Below is a small trained network, with its code and all its weights. Each question gives an input and a target symbol and asks what happens when units are switched off, that is, made to give their printed mean instead of their output.

import numpy as np


def w(rows, s, z=0):
    codes = np.array(rows[::2]) - 128.0
    scale = np.full(codes.shape[1], s)
    scale[-1] = z or s
    return codes * scale


def norm(h):
    return h / np.sqrt((h * h).mean(-1, keepdims=True) + 1e-5)


def f(y):
    return np.maximum(y, 0)


def softmax(a):
    e = np.exp(a - a.max(-1, keepdims=True))
    return e / e.sum(-1, keepdims=True)


def log_softmax(a):
    a = a - a.max(-1, keepdims=True)
    return a - np.log(np.exp(a).sum(-1, keepdims=True))


def net(x, mask):
    ids = ['ΠΣδεζλω'.index(c) for c in x.split()]
    T = len(ids)
    res = E[ids] + P[:T]
    u = 0
    for l in range(3):
        q, k, v = (norm(res) @ M[l].T for M in (Q, K, V))
        z = softmax(np.where(np.tri(T) > 0, q @ k.T / 2**0.5, -1e9)) @ v
        res = res + np.where(mask[u], z, O[l][:, -1]) @ O[l][:, :-1]
        u += 1
        y = f(norm(res) @ A[l][:, :-1].T + A[l][:, -1])
        res = res + np.where(mask[u : u + 12], y, B[l][:, -1]) @ B[l][:, :-1]
        u += 12
    return log_softmax(norm(res)[-1] @ U[:, :-1].T + U[:, -1])


Q, K, V, O, A, B = {}, {}, {}, {}, {}, {}
E = w([
[170,113,98,109,76,225,103,141],'Π',
[79,46,113,145,57,93,167,226],'Σ',
[89,166,161,8,97,119,158,67],'δ',
[121,85,213,107,26,70,54,69],'ε',
[109,148,135,116,136,80,65,159],'ζ',
[52,165,167,80,214,198,86,35],'λ',
[89,157,191,202,153,217,60,52],'ω',
],0.016)
P = w([
[158,96,2,56,127,122,54,46],'0',
[187,162,128,168,241,61,104,53],'1',
[90,206,178,13,108,67,97,118],'2',
[91,6,212,14,125,182,161,209],'3',
[227,167,144,231,242,58,141,187],'4',
[121,248,210,92,111,69,130,232],'5',
[102,24,155,39,174,187,186,192],'6',
],0.0082)
Q[0] = w([
[150,134,75,48,56,51,253,170],'L0H1',
[69,192,226,46,214,179,249,66],'L0H1',
],0.0061)
K[0] = w([
[97,126,56,51,101,56,245,147],'L0H1',
[87,182,76,67,141,146,205,59],'L0H1',
],0.011)
V[0] = w([
[246,253,136,163,58,141,113,183],'L0H1',
[181,66,184,124,111,206,244,88],'L0H1',
],0.0049)
O[0] = w([
[34,175,33,2,135,91,175,24,63],'L0H1',
[185,219,194,55,23,57,168,109,7],'L0H1',
],0.0077,0.0015)
A[0] = w([
[174,187,2,146,202,74,129,138,67],'L0N1',
[197,127,195,192,122,35,91,137,172],'L0N2',
[118,159,217,157,125,75,183,183,122],'L0N3',
[155,154,97,155,191,35,147,102,20],'L0N4',
[194,155,177,75,144,54,80,155,114],'L0N5',
[157,139,18,102,83,80,205,186,23],'L0N6',
[82,41,197,240,112,153,174,96,228],'L0N7',
[125,84,90,207,86,133,19,105,101],'L0N8',
[128,158,134,135,5,110,128,92,86],'L0N9',
[221,77,108,212,98,16,162,39,2],'L0N10',
[122,156,108,243,157,113,116,169,73],'L0N11',
[71,183,176,141,98,54,97,171,100],'L0N12',
],0.008,0.0034)
B[0] = w([
[140,88,134,141,68,155,59,184,193],'L0N1',
[174,197,131,113,192,93,91,110,205],'L0N2',
[154,126,186,105,112,214,113,119,191],'L0N3',
[135,87,188,211,173,90,62,92,149],'L0N4',
[59,113,123,98,135,152,100,86,207],'L0N5',
[108,102,160,156,78,91,105,92,173],'L0N6',
[160,121,121,138,107,86,175,169,254],'L0N7',
[120,142,161,126,99,123,135,47,221],'L0N8',
[79,83,173,223,159,155,130,168,180],'L0N9',
[74,172,81,11,122,136,143,235,143],'L0N10',
[194,110,157,124,171,102,158,104,177],'L0N11',
[172,150,166,140,151,142,124,153,202],'L0N12',
],0.011,0.0044)
Q[1] = w([
[198,131,82,102,164,215,149,182],'L1H1',
[176,102,158,143,255,62,161,34],'L1H1',
],0.0097)
K[1] = w([
[163,88,41,113,117,248,186,167],'L1H1',
[112,207,141,160,254,102,198,113],'L1H1',
],0.0066)
V[1] = w([
[154,98,235,121,154,125,142,2],'L1H1',
[130,40,72,108,202,219,206,90],'L1H1',
],0.006)
O[1] = w([
[60,179,95,203,129,141,149,105,255],'L1H1',
[177,77,132,88,1,193,146,214,117],'L1H1',
],0.0061,0.0043)
A[1] = w([
[100,184,102,48,80,131,231,131,52],'L1N1',
[139,115,94,45,124,132,224,71,77],'L1N2',
[139,108,115,107,111,173,113,181,59],'L1N3',
[108,88,95,152,105,153,175,211,158],'L1N4',
[85,152,111,158,35,173,177,160,62],'L1N5',
[138,221,93,72,138,1,88,157,46],'L1N6',
[152,206,88,10,128,105,99,45,58],'L1N7',
[105,72,118,150,46,70,108,129,3],'L1N8',
[75,64,6,113,150,157,178,108,96],'L1N9',
[183,121,145,154,189,239,46,156,45],'L1N10',
[67,153,154,85,146,171,56,101,149],'L1N11',
[145,174,181,119,132,154,103,173,93],'L1N12',
],0.01,0.0025)
B[1] = w([
[66,166,152,254,117,25,165,106,146],'L1N1',
[96,107,167,165,174,24,131,151,143],'L1N2',
[123,150,150,128,178,58,118,71,181],'L1N3',
[93,250,91,134,205,108,49,178,168],'L1N4',
[137,85,94,181,222,118,96,124,165],'L1N5',
[73,198,74,137,66,78,124,215,149],'L1N6',
[74,96,42,79,143,213,86,166,173],'L1N7',
[99,79,101,142,102,213,191,103,155],'L1N8',
[153,173,188,155,105,41,152,66,144],'L1N9',
[96,96,146,58,60,59,136,95,240],'L1N10',
[193,123,96,132,92,136,124,143,255],'L1N11',
[121,118,132,27,116,134,120,119,191],'L1N12',
],0.0079,0.0097)
Q[2] = w([
[239,96,122,130,60,84,237,172],'L2H1',
[1,180,73,100,235,104,174,160],'L2H1',
],0.0067)
K[2] = w([
[166,135,73,119,2,86,120,118],'L2H1',
[79,210,153,70,111,97,158,168],'L2H1',
],0.0087)
V[2] = w([
[112,188,146,68,144,164,163,143],'L2H1',
[154,67,147,41,254,115,191,120],'L2H1',
],0.0058)
O[2] = w([
[59,55,166,254,86,131,157,45,26],'L2H1',
[43,186,33,249,238,228,86,41,4],'L2H1',
],0.0068,0.0024)
A[2] = w([
[218,151,81,222,145,106,163,113,3],'L2N1',
[187,66,169,156,166,136,186,64,138],'L2N2',
[102,22,169,131,66,109,136,207,60],'L2N3',
[136,69,98,108,63,152,67,145,104],'L2N4',
[118,175,80,139,101,179,86,103,140],'L2N5',
[221,37,99,81,4,168,159,146,84],'L2N6',
[115,144,179,103,112,145,124,82,120],'L2N7',
[175,39,94,115,51,211,161,197,140],'L2N8',
[109,96,122,94,144,102,96,182,111],'L2N9',
[124,158,109,157,109,37,151,131,95],'L2N10',
[153,215,134,158,140,105,109,106,136],'L2N11',
[39,107,152,121,109,125,66,107,71],'L2N12',
],0.011,0.0041)
B[2] = w([
[102,215,104,170,84,156,151,69,135],'L2N1',
[22,90,115,108,128,125,172,160,150],'L2N2',
[114,108,86,86,183,160,133,104,212],'L2N3',
[120,75,152,123,152,122,146,161,229],'L2N4',
[168,119,128,95,141,166,175,85,168],'L2N5',
[142,36,132,69,50,98,141,56,255],'L2N6',
[128,114,128,135,119,78,126,180,192],'L2N7',
[123,81,133,117,58,37,142,5,201],'L2N8',
[99,140,150,148,105,126,177,119,215],'L2N9',
[148,122,123,150,105,188,87,115,150],'L2N10',
[150,75,112,85,118,143,131,204,167],'L2N11',
[159,164,111,191,155,134,146,124,211],'L2N12',
],0.014,0.0098)
U = w([
[111,82,138,86,50,54,135,36,176],'Π',
[36,59,151,102,249,96,173,160,2],'Σ',
[74,191,128,224,110,64,200,68,165],'δ',
[126,83,142,227,147,91,2,115,175],'ε',
[69,175,26,65,102,131,49,145,128],'ζ',
[180,141,112,98,204,199,113,57,147],'λ',
[243,104,80,155,110,101,214,208,78],'ω',
],0.0077,0.0048)

Each question gives the input, a string of symbols that net reads in full, and the target symbol t.
The units are the heads (2 rows each of Q, K, V and O) and the neurons (one row each of A and B). Each row of codes is followed by its name. A weight is (code - 128) times the scale printed after its matrix; where a second scale follows, it is the last column's (O, A, B and U).
mask holds one flag per unit, layer by layer, with each layer's heads first. A switched-off unit (its flag False) gives its mean, the last column of its rows in O or B, instead of its output. The means were averaged over made-up inputs and are rounded, as every weight is.
A unit's drop is (log p(t) with every unit on - log p(t) with that unit switched off) / (log p(t) with every unit on - log p(t) with every unit switched off).
The circuit of an input: a set's keep is (log p(t) with only the set's units on - log p(t) with every unit switched off) / (log p(t) with every unit on - log p(t) with every unit switched off). Starting from the 12 units with the biggest drops (on a tie, the unit counted first), units are removed one at a time, each time the one whose removal leaves the highest keep (on an exact tie, the one counted first), for as long as the keep stays at least 0.8.
units of the circuit, in order: the units of the circuit, biggest drop first
most important unit: the unit with the biggest drop
k most important neurons: the k neurons with the biggest drops, biggest first
k most important neurons of layer l: the k neurons of layer l with the biggest drops, biggest first
input Σ Π ε ω Π δ Π, target δ: most important unit : L1N11
input λ ε ζ λ, target Σ: 2 most important neurons : L0N7, L1N10
input ω Π ζ ε Π Σ, target Σ: units of the circuit, in order : L1N11, L2N6, L2N3
input λ λ Π λ, target δ: 4 most important neurons : L0N7, L1N4, L0N1, L0N3
input δ ε ζ ζ ζ Π Π, target Σ: 3 most important neurons : L1N4, L1N3, L1N11
input Π ε Π ε, target Σ: 2 most important neurons : L0N9, L0N2
input ζ λ ω Π δ Π ζ, target Σ: units of the circuit, in order : L2N6, L2N8
input ε Π ζ Π ζ Π, target ζ: 2 most important neurons of layer 1 : L1N4, L1N3
input Π δ Π ε Π Π Π, target ε: 2 most important neurons of layer 1 : L1N4, L1N1
input λ λ ε λ, target δ: 3 most important neurons : L0N7, L1N4, L0N2
input ζ ω ζ Π λ, target Σ: units of the circuit, in order : L2N6, L2N11
input ζ ω Π ε ω δ, target δ: 2 most important neurons of layer 1 : L1N1, L1N7
input Σ Σ Π λ Π ζ ζ, target Σ: units of the circuit, in order : L2N8, L2N6
input ε λ Σ, target Σ: 3 most important neurons : L0N3, L2N3, L2N6
input δ ω Π Π Σ Σ Π, target δ: 3 most important neurons : L1N11, L1N4, L1N3
input ω ζ δ Π λ λ, target λ: most important unit : L2H1
input ζ ω ζ, target ω: 2 most important neurons : L1N11, L2N8
input ω Π Π λ ω, target δ: 3 most important neurons : L2N1, L2N6, L2N2
input Π Π Π λ λ Π, target λ: 2 most important neurons of layer 0 : L0N7, L0N6
input Σ δ λ ε δ, target λ: most important neuron of layer 0 : L0N5
input ω λ Π Π Σ Π Π, target ε: 2 most important neurons of layer 0 : L0N1, L0N3
input Π ω Π, target ω: 4 most important neurons of layer 0 : L0N2, L0N1, L0N7, L0N9
input λ Π Π Π δ ω δ, target Σ: 2 most important neurons of layer 1 : L1N2, L1N1
input ω ζ Π ω, target Σ: 2 most important neurons : L0N7, L1N11
input ζ λ δ λ ε ω, target ω: 3 most important neurons : L2N11, L2N6, L2N8
input ζ δ ζ ζ, target δ: 2 most important neurons of layer 2 : L2N9, L2N12
input ζ Σ ζ Π λ Π, target λ: most important unit : L1N4
input ζ ω Π Π Π Π ω, target Σ: 2 most important neurons of layer 1 : L1N11, L1N7
input λ λ δ, target δ: 4 most important neurons : L1N1, L2N6, L2N12, L0N1
